Moves between states:
from | φ β
feb | pur til
sak | tik gom
pom | sak zin
kod | sis bes
tuv | zin bap
vev | pom paf
gom | sel tik
ses | bes pem
sug | zin rar
bot | ses tek
tur | tuv tuv
til | tek sis
tik | laz til
der | nid pir
ler | zir gav
fof | ler daz
lar | zer sel
daz | daz zin
toz | toz did
gop | kep fid
tek | did nid
gav | kat sug
lur | toz pom
bes | pur zir
nid | kod ses
nov | tek der
bap | pap zer
sis | nov pur
zir | gek kat
gek | pir gek
kat | tur lur
zaf | pem gop
zer | tuv sel
tig | lud kol
did | nov nid
zef | gom vev
fub | bap lar
kol | tuv gop
rar | fub sak
zin | gav pap
pir | did bes
lud | zaf kep
fid | daz fof
paf | zef bot
pur | til gek
sel | vev zef
kep | fid tur
pem | zir daz
pap | sug lur
laz | paf feb

In the rows, 482 stands for zero.

The rows follow the links: the fewer symbols apart two states are, the more alike their rows tend to be.

Each row is also shifted at random along 3 hidden directions that mean nothing.

Some states, each with a row of numbers:
pom -> 437	374	284	284	312	426	627	392	440	482	317	272	521	184	657	410	290	724	392	512	647	510	660	577	498	151	477	601	299	324	494	115	461	512	335	760	194	454	548	486	417	339	462	559	409	921	740	573	601	481	625
ses -> 503	602	478	403	480	551	740	487	466	517	410	633	460	525	413	391	614	590	337	419	452	371	528	412	384	144	549	447	561	397	420	467	709	498	293	432	389	622	584	416	501	690	486	385	281	525	506	686	528	475	589
laz -> 439	555	384	487	461	395	435	479	543	465	492	351	606	533	489	561	421	686	398	571	382	224	522	488	516	410	564	407	468	361	573	337	482	402	541	512	600	463	455	416	334	558	610	509	212	592	534	499	363	514	471
feb -> 425	613	518	626	553	439	249	429	548	435	778	451	686	711	354	503	419	679	457	508	352	73	471	562	520	761	672	354	377	450	549	398	468	306	551	494	784	529	395	531	334	688	566	443	251	564	499	436	186	509	418
bes -> 522	573	549	688	485	564	309	169	523	504	515	708	736	300	658	453	561	265	489	410	661	576	522	576	705	697	774	341	411	591	585	288	465	398	628	787	239	792	737	617	454	538	529	309	462	852	693	600	271	798	610
fub -> 337	358	507	611	443	404	528	316	518	454	228	471	363	104	670	527	571	320	442	404	670	803	595	460	650	137	543	610	519	374	493	330	368	595	531	718	119	362	567	434	697	236	399	633	634	697	448	697	681	619	503
vev -> 462	483	267	378	447	334	420	630	574	493	479	300	537	526	447	599	412	487	444	602	363	475	342	411	416	606	462	329	583	486	630	514	399	517	640	459	519	395	414	296	390	455	524	507	382	322	417	405	508	411	423
bap -> 422	377	539	675	565	485	193	393	558	403	690	321	549	488	529	492	377	436	568	489	572	561	467	660	571	863	548	468	353	605	479	502	238	558	607	608	588	449	413	608	497	319	332	556	658	625	501	401	345	531	373
fid -> 615	480	565	403	484	518	497	649	295	546	451	566	481	535	480	528	460	422	643	547	403	471	467	461	514	522	249	497	449	486	474	571	547	341	539	335	628	467	430	578	440	528	619	469	523	272	452	251	515	384	496
tig -> 475	484	555	522	516	459	490	431	366	394	381	606	482	522	498	466	549	559	511	498	551	502	661	637	700	430	300	542	404	613	373	500	562	493	574	426	542	525	591	578	377	497	488	531	448	481	429	371	427	601	377
kep -> 507	478	551	465	487	452	500	509	313	447	371	591	459	504	546	493	489	550	571	510	518	468	659	644	648	398	271	563	385	559	351	494	556	442	529	431	592	495	524	620	390	511	518	565	492	421	456	330	501	512	436
gom -> 408	490	324	421	468	379	426	669	574	493	631	208	495	670	368	546	368	692	412	608	322	240	405	433	398	540	455	425	523	432	558	477	454	443	539	395	726	333	303	328	409	492	539	564	332	312	388	434	414	364	395
ler -> 567	414	598	406	391	576	606	548	308	580	418	533	443	344	516	435	407	486	507	449	450	405	549	428	447	287	443	642	463	265	485	386	533	310	319	496	442	421	373	528	614	495	586	491	530	538	610	491	591	348	689
tur -> 419	441	656	460	560	529	513	629	394	440	529	440	241	661	347	497	487	583	535	406	397	402	580	464	431	357	312	708	445	501	316	650	452	521	355	282	743	281	326	515	644	449	339	638	642	252	298	436	594	280	401
zir -> 619	532	631	537	488	603	430	468	399	532	610	578	549	484	466	468	413	378	618	444	431	393	404	460	477	695	551	474	437	396	554	444	445	254	411	496	580	516	398	589	542	558	544	389	568	496	575	463	378	472	625
paf -> 434	508	266	389	386	330	570	524	517	516	264	390	491	351	543	555	506	493	357	589	493	548	458	403	531	250	459	357	559	410	623	370	522	461	607	540	280	481	521	297	383	471	592	507	321	507	489	509	548	549	475
gop -> 546	525	531	494	451	472	469	459	311	474	349	630	497	471	552	518	584	454	589	525	542	546	595	604	651	482	273	518	426	580	405	496	531	437	600	441	537	506	577	594	402	502	549	512	520	440	453	304	447	567	416
lur -> 523	409	373	400	461	554	375	541	545	525	623	383	549	472	516	458	363	363	575	557	515	692	204	514	324	868	467	399	464	679	523	620	370	635	468	507	423	588	445	525	397	387	421	394	698	389	583	322	501	440	479
did -> 464	526	364	404	491	540	636	426	550	492	468	574	527	491	454	375	581	449	392	473	543	622	413	456	395	433	571	418	592	595	428	532	582	658	410	506	235	629	638	412	457	515	402	364	468	562	528	622	577	524	507

Where do the symbols, taken in turn from left to right, take each start?
Answer with the state's name.
539	361	506	458	445	570	438	484	401	543	511	410	541	332	611	464	289	369	542	447	550	614	429	525	438	647	426	535	379	441	529	423	344	414	444	626	405	449	404	574	523	347	478	486	690	620	619	392	502	418	602
β β -> lur
640	518	544	466	412	541	494	448	292	536	374	687	597	392	606	486	486	408	598	513	491	463	558	488	565	533	405	505	373	479	510	394	607	277	498	518	463	592	531	585	434	570	617	408	470	525	632	384	422	510	623
β β -> zin
496	587	281	431	435	417	542	409	553	487	393	540	610	470	496	480	603	452	406	570	520	549	419	452	474	430	519	341	582	540	553	446	591	558	545	546	304	619	643	358	333	566	522	378	328	523	524	533	444	571	440
φ β β -> daz
418	321	479	604	479	460	266	433	558	436	553	284	538	334	606	541	362	374	493	492	577	567	440	555	547	729	596	525	366	483	565	406	248	508	540	691	443	407	415	538	525	299	432	547	623	687	551	439	424	500	507
β β -> gom
488	550	643	644	540	531	462	447	541	496	565	634	502	511	412	508	606	343	474	373	429	400	437	392	448	517	652	465	569	402	548	494	504	336	444	477	482	498	462	491	632	571	500	388	478	480	435	607	452	506	586
β φ φ -> did
472	430	367	436	472	408	446	645	605	509	536	268	447	503	418	594	381	440	450	585	322	424	323	302	333	508	474	400	601	359	624	553	389	499	546	379	546	288	293	285	520	420	567	505	468	303	404	428	583	357	433
φ β -> til
431	607	509	590	524	499	557	297	559	428	427	560	506	464	471	423	589	531	360	416	519	406	574	482	505	319	721	477	501	419	452	378	579	483	409	550	382	591	581	453	511	611	455	425	341	674	460	720	422	621	543
β β -> gek
525	623	524	571	569	533	486	477	588	509	563	656	515	614	360	485	647	294	472	400	414	527	321	335	404	600	659	357	692	570	529	656	557	528	512	372	449	562	546	392	548	656	455	316	448	281	359	586	441	541	431
β β -> zir
415	558	589	649	531	504	383	303	526	424	664	511	643	563	438	424	454	669	422	407	502	147	620	587	550	565	734	484	341	386	459	321	494	335	432	593	624	576	486	605	457	636	536	442	250	782	599	645	238	578	521
φ β -> sis
536	417	539	376	465	597	542	645	431	564	533	438	394	424	410	443	389	432	555	443	380	436	383	368	301	461	439	622	521	339	525	561	437	383	311	388	542	349	271	452	665	476	496	513	627	338	509	480	635	306	643
β φ β -> pap
307	388	493	606	449	362	470	318	517	392	266	392	351	247	613	532	536	517	378	400	652	620	706	530	679	132	565	607	454	365	453	310	340	600	521	686	223	322	573	428	592	277	400	650	493	764	449	677	612	595	497
φ φ -> tuv
315	372	549	593	519	423	347	447	553	380	611	290	407	610	422	479	398	663	471	462	465	376	580	592	521	530	497	585	384	463	395	489	324	545	479	468	742	314	358	539	516	379	338	648	561	503	369	507	436	431	335
φ β φ -> pap
451	500	348	502	444	324	480	472	561	476	393	371	567	419	531	583	480	572	382	575	459	401	524	435	530	363	553	411	492	316	618	317	479	406	601	582	420	457	480	334	427	488	624	506	278	580	486	558	434	533	484
φ φ -> paf
528	352	487	503	467	541	426	455	497	478	483	438	507	263	656	470	398	259	541	447	595	770	378	524	456	662	500	508	459	505	540	458	313	567	509	670	280	466	480	531	577	273	392	482	776	580	565	442	563	497	578
φ φ -> zin
462	487	278	485	463	350	334	576	586	498	565	254	589	565	462	564	354	622	434	635	415	338	419	523	476	688	468	345	437	517	612	402	409	445	615	526	652	457	397	432	287	455	542	536	357	475	500	345	365	491	361
β φ φ -> sak
